Here is a tiny trained network, its code and every weight. The questions are about switching its units off for an input and a target symbol, where a switched-off unit gives its printed mean instead of its output.

import numpy as np


def w(rows, s, z=0):
    codes = np.array(rows[::2]) - 128.0
    scale = np.full(codes.shape[1], s)
    scale[-1] = z or s
    return codes * scale


def f(y):
    return np.maximum(y, 0)


def softmax(a):
    e = np.exp(a - a.max(-1, keepdims=True))
    return e / e.sum(-1, keepdims=True)


def log_softmax(a):
    a = a - a.max(-1, keepdims=True)
    return a - np.log(np.exp(a).sum(-1, keepdims=True))


def net(x, mask):
    ids = ['ΘΣζηλτφω'.index(c) for c in x.split()]
    T = len(ids)
    res = E[ids] + P[:T]
    u = 0
    for l in range(2):
        r = res
        for j in range(2):
            rows = slice(2 * j, 2 * j + 2)
            q, k, v = (r @ M[l][rows].T for M in (Q, K, V))
            z = softmax(np.where(np.tri(T) > 0, q @ k.T / 2**0.5, -1e9)) @ v
            o = O[l][rows]
            res = res + np.where(mask[u + j], z, o[:, -1]) @ o[:, :-1]
        u += 2
        y = f(res @ A[l][:, :-1].T + A[l][:, -1])
        res = res + np.where(mask[u : u + 8], y, B[l][:, -1]) @ B[l][:, :-1]
        u += 8
    return log_softmax(res[-1] @ U[:, :-1].T + U[:, -1])


Q, K, V, O, A, B = {}, {}, {}, {}, {}, {}
E = w([
[146,77,145,132,145,87],'Θ',
[123,91,161,173,99,152],'Σ',
[182,158,79,73,84,83],'ζ',
[122,100,72,163,130,44],'η',
[115,194,95,81,69,136],'λ',
[156,163,107,147,168,200],'τ',
[23,157,149,112,130,171],'φ',
[56,180,2,181,67,201],'ω',
],0.013)
P = w([
[127,107,141,254,186,141],'0',
[135,219,164,209,90,81],'1',
[171,131,146,97,140,131],'2',
[133,81,116,185,172,108],'3',
[128,224,171,207,68,71],'4',
[151,101,114,71,136,135],'5',
[110,72,113,147,142,92],'6',
[127,222,176,207,87,78],'7',
[130,73,80,47,124,149],'8',
[79,59,106,121,110,79],'9',
[131,223,182,201,109,84],'10',
[110,42,48,21,115,174],'11',
[55,35,99,100,75,69],'12',
[140,223,193,197,126,85],'13',
],0.0077)
Q[0] = w([
[115,163,156,150,143,91],'L0H1',
[65,87,196,175,137,154],'L0H1',
[111,110,87,92,177,190],'L0H2',
[143,30,5,91,159,247],'L0H2',
],0.028)
K[0] = w([
[134,176,103,103,153,136],'L0H1',
[122,28,64,44,133,162],'L0H1',
[87,183,124,122,179,122],'L0H2',
[249,247,186,240,215,129],'L0H2',
],0.02)
V[0] = w([
[125,153,191,158,109,101],'L0H1',
[84,190,114,90,213,112],'L0H1',
[1,179,135,79,199,130],'L0H2',
[71,123,10,140,85,133],'L0H2',
],0.0087)
O[0] = w([
[116,67,157,96,82,98,157],'L0H1',
[179,105,100,145,83,200,15],'L0H1',
[65,130,194,69,100,28,95],'L0H2',
[112,74,98,133,3,133,249],'L0H2',
],0.0056,0.002)
A[0] = w([
[189,192,118,46,94,163,50],'L0N1',
[132,192,199,111,176,227,134],'L0N2',
[129,10,176,161,171,130,2],'L0N3',
[182,204,89,125,112,137,115],'L0N4',
[96,125,230,99,137,250,98],'L0N5',
[140,89,146,205,142,158,72],'L0N6',
[111,166,90,103,114,235,48],'L0N7',
[73,154,192,143,168,122,130],'L0N8',
],0.012,0.0039)
B[0] = w([
[135,190,132,166,228,122,165],'L0N1',
[164,165,238,124,149,192,203],'L0N2',
[69,57,251,184,118,89,226],'L0N3',
[148,83,108,137,59,145,187],'L0N4',
[169,46,44,139,65,167,245],'L0N5',
[149,194,55,133,163,90,251],'L0N6',
[119,152,218,120,155,73,222],'L0N7',
[161,140,185,141,147,72,248],'L0N8',
],0.017,0.0031)
Q[1] = w([
[163,134,83,156,109,84],'L1H1',
[152,105,118,177,132,43],'L1H1',
[125,126,83,125,135,56],'L1H2',
[74,43,130,255,219,129],'L1H2',
],0.019)
K[1] = w([
[112,123,116,104,153,157],'L1H1',
[83,113,126,110,159,138],'L1H1',
[96,122,110,106,149,114],'L1H2',
[181,5,110,140,140,125],'L1H2',
],0.03)
V[1] = w([
[105,33,23,49,155,23],'L1H1',
[36,165,108,43,132,56],'L1H1',
[196,1,122,117,180,70],'L1H2',
[65,123,125,193,80,246],'L1H2',
],0.0081)
O[1] = w([
[37,46,18,132,230,88,38],'L1H1',
[21,230,141,164,208,240,3],'L1H1',
[206,106,115,244,214,141,254],'L1H2',
[254,177,156,140,24,55,132],'L1H2',
],0.0046,0.0044)
A[1] = w([
[145,127,206,127,104,172,53],'L1N1',
[138,252,147,135,168,110,123],'L1N2',
[140,67,162,129,177,161,1],'L1N3',
[114,179,53,228,41,165,132],'L1N4',
[242,187,4,70,192,116,147],'L1N5',
[70,162,165,173,94,85,89],'L1N6',
[114,91,127,210,61,219,142],'L1N7',
[201,85,79,18,151,192,150],'L1N8',
],0.013,0.0054)
B[1] = w([
[70,103,79,145,144,115,244],'L1N1',
[216,108,153,176,118,120,205],'L1N2',
[91,81,179,102,118,194,176],'L1N3',
[101,120,120,76,150,241,232],'L1N4',
[124,79,122,60,187,7,179],'L1N5',
[85,161,122,183,140,85,252],'L1N6',
[166,145,105,61,82,81,254],'L1N7',
[100,239,135,122,156,197,155],'L1N8',
],0.019,0.0086)
U = w([
[216,164,169,123,162,120,96],'Θ',
[93,96,218,106,140,161,57],'Σ',
[33,197,138,59,85,155,129],'ζ',
[123,187,130,53,175,103,65],'η',
[162,191,106,176,175,227,253],'λ',
[176,77,85,101,43,150,183],'τ',
[80,184,133,167,105,56,126],'φ',
[86,63,2,142,204,156,116],'ω',
],0.0061,0.0057)

Each question gives the input, a string of symbols that net reads in full, and the target symbol t.
The units are the heads (2 rows each of Q, K, V and O) and the neurons (one row each of A and B). Each row of codes is followed by its name. A weight is (code - 128) times the scale printed after its matrix; where a second scale follows, it is the last column's (O, A, B and U).
mask holds one flag per unit, layer by layer, with each layer's heads first. A switched-off unit (its flag False) gives its mean, the last column of its rows in O or B, instead of its output. The means were averaged over made-up inputs and are rounded, as every weight is.
A unit's drop is (log p(t) with every unit on - log p(t) with that unit switched off) / (log p(t) with every unit on - log p(t) with every unit switched off).
The circuit of an input: a set's keep is (log p(t) with only the set's units on - log p(t) with every unit switched off) / (log p(t) with every unit on - log p(t) with every unit switched off). Starting from the 12 units with the biggest drops (on a tie, the unit counted first), units are removed one at a time, each time the one whose removal leaves the highest keep (on an exact tie, the one counted first), for as long as the keep stays at least 0.8.
circuit, biggest first: the units of the circuit, biggest drop first
k most important neurons: the k neurons with the biggest drops, biggest first
top k neurons in layer l: the k neurons of layer l with the biggest drops, biggest first
which heads matter: for each layer, one digit per head in row order, 1 if its drop is at least 0.15 and else 0, layers parted by /
input φ Σ ω φ Σ Σ η φ φ ω Θ, target ζ: circuit, biggest first -> L0H2, L0N3, L1N2, L1H2
input η Σ Θ φ φ Σ φ Σ Σ ω λ φ Σ Θ, target φ: 2 most important neurons -> L1N6, L1N4
input Σ Σ λ λ η, target λ: which heads matter -> 00 / 10
input τ φ ω φ τ, target ζ: 2 most important neurons -> L1N4, L1N2
input Σ Σ φ, target ζ: which heads matter -> 10 / 01
input τ η τ, target λ: 4 most important neurons -> L0N2, L1N8, L0N1, L0N7
input Σ Σ Θ Σ Θ, target Θ: which heads matter -> 01 / 00
input ζ η Σ Σ Σ η Σ Σ ζ φ τ, target φ: circuit, biggest first -> L0H2, L1N4
input Σ λ η η η Σ Θ φ η ω, target λ: 3 most important neurons -> L0N3, L0N7, L1N5
input φ Σ η ω η η φ Σ φ Σ Σ, target φ: circuit, biggest first -> L0H2, L1N6
input φ Σ η Σ Σ Σ Σ, target φ: which heads matter -> 10 / 00
input Σ φ Σ φ Σ Σ λ η Σ φ λ, target φ: 3 most important neurons -> L1N6, L0N5, L1N4
input η η Σ Σ η τ Σ Σ Σ Σ τ Θ ζ φ, target φ: circuit, biggest first -> L0N8, L1N6
input Σ ω η λ Σ Σ τ η, target τ: which heads matter -> 11 / 10
input Σ Σ Σ Σ ζ ω Σ Σ ω ω λ, target ζ: circuit, biggest first -> L0H2, L1N4
input τ η η η Σ η λ Σ η Θ λ η η, target ω: circuit, biggest first -> L1H1
input η Σ τ, target λ: 3 most important neurons -> L0N2, L1N8, L0N3
input Σ ω Σ φ Σ Θ τ λ ω ω λ, target ζ: circuit, biggest first -> L0H2, L1N4, L1H2
input ζ φ φ Σ Σ λ Σ ζ η φ Θ, target φ: circuit, biggest first -> L0H2, L1N6
input η λ λ Σ ζ Σ φ φ Σ Σ λ, target λ: top 2 neurons in layer 0 -> L0N1, L0N4
